Below is a small trained network, with its code and all its weights. Each question gives an input and a target symbol and asks what happens when units are switched off, that is, made to give their printed mean instead of their output.

import numpy as np


def w(rows, s, z=0):
    codes = np.array(rows[::2]) - 128.0
    scale = np.full(codes.shape[1], s)
    scale[-1] = z or s
    return codes * scale


def f(y):
    return np.maximum(y, 0)


def softmax(a):
    e = np.exp(a - a.max(-1, keepdims=True))
    return e / e.sum(-1, keepdims=True)


def log_softmax(a):
    a = a - a.max(-1, keepdims=True)
    return a - np.log(np.exp(a).sum(-1, keepdims=True))


def net(x, mask):
    ids = ['ΔΨΩαβεηλμξπτφ'.index(c) for c in x.split()]
    T = len(ids)
    res = E[ids] + P[:T]
    r = res
    for j in range(2):
        rows = slice(2 * j, 2 * j + 2)
        q, k, v = (r @ M[0][rows].T for M in (Q, K, V))
        z = softmax(np.where(np.tri(T) > 0, q @ k.T / 2**0.5, -1e9)) @ v
        o = O[0][rows]
        res = res + np.where(mask[j], z, o[:, -1]) @ o[:, :-1]
    y = f(res @ A[0][:, :-1].T + A[0][:, -1])
    res = res + np.where(mask[2:10], y, B[0][:, -1]) @ B[0][:, :-1]
    return log_softmax(res[-1] @ U[:, :-1].T + U[:, -1])


Q, K, V, O, A, B = {}, {}, {}, {}, {}, {}
E = w([
[157,116,61,151,242,93],'Δ',
[140,106,66,165,229,117],'Ψ',
[134,97,200,169,206,174],'Ω',
[136,92,222,192,183,170],'α',
[172,103,108,126,173,145],'β',
[183,149,184,103,195,101],'ε',
[104,67,160,168,32,133],'η',
[114,142,215,163,253,73],'λ',
[82,155,47,141,131,190],'μ',
[124,69,103,104,135,153],'ξ',
[123,79,116,117,122,133],'π',
[43,68,73,185,136,93],'τ',
[89,46,66,146,164,132],'φ',
],0.02)
P = w([
[132,194,153,246,189,205],'0',
[158,193,134,197,149,140],'1',
[152,190,126,159,146,106],'2',
[135,161,134,137,149,105],'3',
[126,140,131,113,153,95],'4',
[114,112,132,96,146,91],'5',
[109,87,134,78,156,84],'6',
[106,71,122,54,157,58],'7',
[112,44,118,41,162,56],'8',
[110,18,128,45,165,45],'9',
],0.011)
Q[0] = w([
[130,174,109,87,165,170],'head 0',
[129,216,79,104,31,119],'head 0',
[126,95,225,126,239,91],'head 1',
[254,35,176,103,154,155],'head 1',
],0.0097)
K[0] = w([
[136,196,59,105,149,158],'head 0',
[204,132,153,248,109,140],'head 0',
[96,7,122,87,141,63],'head 1',
[130,83,178,100,165,92],'head 1',
],0.012)
V[0] = w([
[176,138,171,200,148,87],'head 0',
[85,206,117,128,55,171],'head 0',
[1,110,70,200,97,125],'head 1',
[200,58,98,83,108,238],'head 1',
],0.0098)
O[0] = w([
[67,41,156,99,162,189,176],'head 0',
[140,120,126,162,78,78,2],'head 0',
[246,130,106,96,98,150,188],'head 1',
[34,171,160,122,114,191,31],'head 1',
],0.013,0.0098)
A[0] = w([
[153,116,46,54,49,140,1],'neuron 0',
[191,70,112,132,104,149,147],'neuron 1',
[74,123,72,136,46,166,138],'neuron 2',
[125,189,101,139,214,165,137],'neuron 3',
[214,115,161,89,179,81,216],'neuron 4',
[74,146,250,204,126,115,170],'neuron 5',
[59,254,99,150,161,194,120],'neuron 6',
[140,203,235,91,123,196,36],'neuron 7',
],0.0086,0.0035)
B[0] = w([
[40,74,189,144,125,107,149],'neuron 0',
[103,162,98,49,176,32,184],'neuron 1',
[142,51,46,151,113,62,132],'neuron 2',
[83,80,98,67,22,72,183],'neuron 3',
[105,149,147,169,58,202,253],'neuron 4',
[99,192,115,140,162,40,159],'neuron 5',
[240,206,133,47,140,254,139],'neuron 6',
[61,222,20,186,56,178,142],'neuron 7',
],0.009,0.021)
U = w([
[164,93,2,155,178,129,205],'Δ',
[84,73,105,113,15,54,58],'Ψ',
[137,157,113,130,171,159,53],'Ω',
[99,134,95,184,151,136,73],'α',
[134,138,118,148,139,133,114],'β',
[127,169,138,95,185,90,1],'ε',
[130,140,153,108,117,108,137],'η',
[124,77,224,127,124,145,159],'λ',
[150,149,150,170,120,68,142],'μ',
[119,175,144,120,103,90,168],'ξ',
[115,147,159,127,106,103,168],'π',
[191,130,192,101,127,147,160],'τ',
[121,111,149,170,25,177,168],'φ',
],0.0099,0.0042)

Each question gives the input, a string of symbols that net reads in full, and the target symbol t.
The units are the heads (2 rows each of Q, K, V and O) and the neurons (one row each of A and B). Each row of codes is followed by its name. A weight is (code - 128) times the scale printed after its matrix; where a second scale follows, it is the last column's (O, A, B and U).
mask holds one flag per unit, heads first, then neurons. A switched-off unit (its flag False) gives its mean, the last column of its rows in O or B, instead of its output. The means were averaged over made-up inputs and are rounded, as every weight is.
A unit's drop is (log p(t) with every unit on - log p(t) with that unit switched off) / (log p(t) with every unit on - log p(t) with every unit switched off).
The circuit of an input: a set's keep is (log p(t) with only the set's units on - log p(t) with every unit switched off) / (log p(t) with every unit on - log p(t) with every unit switched off). Starting from all 10 units, units are removed one at a time, each time the one whose removal leaves the highest keep (on an exact tie, the one counted first), for as long as the keep stays at least 0.8.
circuit, biggest first: the units of the circuit, biggest drop first
k most important neurons: the k neurons with the biggest drops, biggest first
which heads matter: for each layer, one digit per head in row order, 1 if its drop is at least 0.15 and else 0, layers parted by /
drop of u: that unit's drop, to one decimal
input Ω Δ α λ α μ λ α τ, target Δ: circuit, biggest first => neuron 3
input π λ λ Ω τ Ω, target τ: which heads matter => 01
input λ α ξ λ, target ξ: 2 most important neurons => neuron 5; neuron 3
input φ λ α μ μ φ Ω, target φ: circuit, biggest first => head 1; neuron 7
input η τ λ, target τ: circuit, biggest first => head 1; neuron 4; neuron 1
input λ λ ξ, target Δ: circuit, biggest first => head 1; neuron 3
input λ μ λ, target μ: circuit, biggest first => head 0; head 1
input π π φ ε, target φ: 2 most important neurons => neuron 7; neuron 4
input ξ Δ λ τ β α λ, target λ: which heads matter => 10
input τ α τ Δ α λ π, target Δ: circuit, biggest first => neuron 3; head 1; neuron 0
input β τ Δ φ Δ τ τ α, target τ: circuit, biggest first => head 1; neuron 1; neuron 4
input Ψ λ λ π, target Δ: circuit, biggest first => neuron 3; head 1
input π λ Δ α λ ξ, target Δ: 3 most important neurons => neuron 3; neuron 0; neuron 4
input τ η α, target τ: circuit, biggest first => head 1
input α α φ α ε λ, target λ: circuit, biggest first => head 0; neuron 1
input μ Ψ Ψ ξ β Δ α λ μ, target Ψ: circuit, biggest first => neuron 0; head 0
input φ α ξ α ξ α, target ξ: 3 most important neurons => neuron 5; neuron 4; neuron 7
input τ μ λ α η τ ε, target τ: 2 most important neurons => neuron 1; neuron 3
input ξ Δ φ φ τ, target Δ: 2 most important neurons => neuron 4; neuron 3
input Δ λ Ω, target λ: circuit, biggest first => head 0
input ξ α φ α ε, target φ: 4 most important neurons => neuron 7; neuron 1; neuron 4; neuron 5
input Δ φ λ λ, target φ: 2 most important neurons => neuron 7; neuron 1
input α ε λ τ τ Ω, target τ: drop of head 1 => 0.8
input λ α Ω Δ φ φ α, target φ: drop of head 0 => 0.1
input λ β μ α, target μ: drop of head 0 => 0.6
input Δ π β α λ μ Δ α ε, target ε: drop of neuron 7 => 0.1
input Δ λ Δ φ τ φ Ω τ λ, target τ: most important neuron => neuron 4
input α Ω ε, target ε: 3 most important neurons => neuron 5; neuron 4; neuron 6
input λ λ α η Δ Ω φ β Δ Δ, target Ψ: 2 most important neurons => neuron 3; neuron 6
